Below are the code and all the weights of a small trained network. Each question names an input and a class and asks about switching units off, where a switched-off unit gives its printed mean instead of its output.

import numpy as np


def w(rows, s, z=0):
    codes = np.array(rows[::2]) - 128.0
    scale = np.full(codes.shape[1], s)
    scale[-1] = z or s
    return codes * scale


def norm(h):
    return h / np.sqrt((h * h).mean(-1, keepdims=True) + 1e-5)


def f(y):
    return y / 2 * (1 + np.tanh(0.7978845608 * (y + 0.044715 * y**3)))


def log_softmax(a):
    a = a - a.max(-1, keepdims=True)
    return a - np.log(np.exp(a).sum(-1, keepdims=True))


def net(x, mask):
    res = np.array(x, float).reshape(1, 2) / 4 @ E
    u = 0
    for l in range(2):
        y = f(norm(res) @ A[l][:, :-1].T + A[l][:, -1])
        res = res + np.where(mask[u : u + 8], y, B[l][:, -1]) @ B[l][:, :-1]
        u += 8
    return log_softmax(norm(res)[-1] @ U[:, :-1].T + U[:, -1])


A, B = {}, {}
E = w([
[191,60,175,100,56,123,148,149],'x0',
[209,70,5,157,149,123,43,89],'x1',
],0.011)
A[0] = w([
[188,166,55,86,185,96,111,102,167],'L0N0',
[169,74,154,84,180,117,129,234,139],'L0N1',
[103,85,208,219,88,166,89,85,22],'L0N2',
[179,43,144,170,122,106,135,123,75],'L0N3',
[133,147,136,234,54,159,141,88,149],'L0N4',
[125,204,219,63,103,79,145,107,165],'L0N5',
[114,103,155,254,89,152,138,208,2],'L0N6',
[104,202,93,82,194,174,172,111,85],'L0N7',
],0.0066,0.0043)
B[0] = w([
[33,73,193,133,152,155,191,181,240],'L0N0',
[33,154,77,162,106,51,156,86,162],'L0N1',
[186,206,153,107,176,30,3,183,107],'L0N2',
[3,157,130,143,115,142,152,172,171],'L0N3',
[156,147,102,87,163,89,102,205,138],'L0N4',
[116,64,50,78,157,179,112,159,254],'L0N5',
[153,239,78,186,76,152,88,75,106],'L0N6',
[190,136,165,61,18,82,82,71,182],'L0N7',
],0.0068,0.005)
A[1] = w([
[86,200,177,107,68,66,128,154,71],'L1N0',
[94,53,13,75,131,148,90,103,106],'L1N1',
[117,65,167,86,101,129,81,120,130],'L1N2',
[250,56,143,120,8,93,160,148,9],'L1N3',
[92,139,129,240,220,71,163,139,1],'L1N4',
[220,93,191,94,68,170,120,55,98],'L1N5',
[121,230,98,131,209,128,61,54,149],'L1N6',
[225,76,9,189,169,114,90,85,181],'L1N7',
],0.012,0.0072)
B[1] = w([
[143,80,87,172,147,174,131,132,177],'L1N0',
[135,132,107,198,156,140,79,93,246],'L1N1',
[158,127,85,194,158,140,96,97,181],'L1N2',
[170,249,141,51,90,5,56,76,192],'L1N3',
[202,184,83,141,97,34,46,68,151],'L1N4',
[79,141,60,224,189,128,86,100,146],'L1N5',
[217,183,136,102,58,5,42,84,188],'L1N6',
[65,99,191,66,120,198,254,207,248],'L1N7',
],0.013,0.012)
U = w([
[177,197,186,39,15,21,42,51,172],'0',
[22,31,207,50,117,236,222,206,211],'1',
[136,35,65,250,179,178,24,34,128],'2',
[205,144,97,149,213,85,202,195,3],'3',
[235,152,111,147,212,108,201,184,3],'4',
[230,165,96,163,202,103,206,209,3],'5',
[219,153,109,154,209,99,191,205,3],'6',
[221,153,109,155,206,103,193,203,3],'7',
],0.021,0.017)

Each question gives the input, the list of numbers given to net, and the class t.
The units are the neurons (one row each of A and B). Each row of codes is followed by its name. A weight is (code - 128) times the scale printed after its matrix; where a second scale follows, it is the last column's (A, B and U).
mask holds one flag per neuron, layer by layer. A switched-off neuron (its flag False) gives its mean, the last column of its row in B, instead of its output. The means were averaged over made-up inputs and are rounded, as every weight is.
A unit's drop is (log p(t) with every unit on - log p(t) with that unit switched off) / (log p(t) with every unit on - log p(t) with every unit switched off).
The circuit of an input: a set's keep is (log p(t) with only the set's units on - log p(t) with every unit switched off) / (log p(t) with every unit on - log p(t) with every unit switched off). Starting from the 12 units with the biggest drops (on a tie, the unit counted first), units are removed one at a time, each time the one whose removal leaves the highest keep (on an exact tie, the one counted first), for as long as the keep stays at least 0.8.
units of the circuit, in order: the units of the circuit, biggest drop first
top k neurons: the k neurons with the biggest drops, biggest first
top k neurons in layer l: the k neurons of layer l with the biggest drops, biggest first
drop of u: that unit's drop, to one decimal
input [1,1], class 2: top 2 neurons => [L1N7, L1N3]
input [-2,6], class 1: units of the circuit, in order => [L1N7]
input [3,1], class 2: top 2 neurons in layer 0 => [L0N3, L0N1]
input [3,2], class 2: top 3 neurons => [L0N3, L1N7, L0N7]
input [2,-4], class 1: top 3 neurons => [L1N3, L0N7, L1N6]
input [-2,-4], class 1: top 3 neurons => [L1N6, L1N3, L1N1]
input [-5,4], class 0: top 3 neurons => [L0N5, L1N6, L1N4]
input [8,-8], class 0: top 2 neurons => [L1N7, L0N0]
input [-7,-6], class 0: top 2 neurons => [L0N0, L1N6]
input [5,6], class 1: top 3 neurons => [L1N7, L0N7, L1N6]
input [8,-7], class 0: top 3 neurons => [L1N3, L1N7, L0N0]
input [7,-7], class 0: top 4 neurons => [L0N0, L1N7, L1N3, L0N3]
input [-8,8], class 0: top 2 neurons => [L1N6, L0N5]
input [-7,5], class 0: units of the circuit, in order => [L1N6]
input [-1,0], class 2: top 2 neurons => [L0N7, L1N5]
input [1,-4], class 1: top 3 neurons in layer 1 => [L1N3, L1N6, L1N1]
input [2,1], class 2: top 2 neurons in layer 1 => [L1N7, L1N3]
input [7,-6], class 0: top 2 neurons in layer 1 => [L1N7, L1N3]
input [-7,4], class 0: drop of L1N6 => 1.9
input [2,4], class 1: drop of L1N7 => 0.2
input [-1,4], class 1: drop of L1N5 => 0.0
input [-8,5], class 0: top neuron in layer 1 => [L1N6]
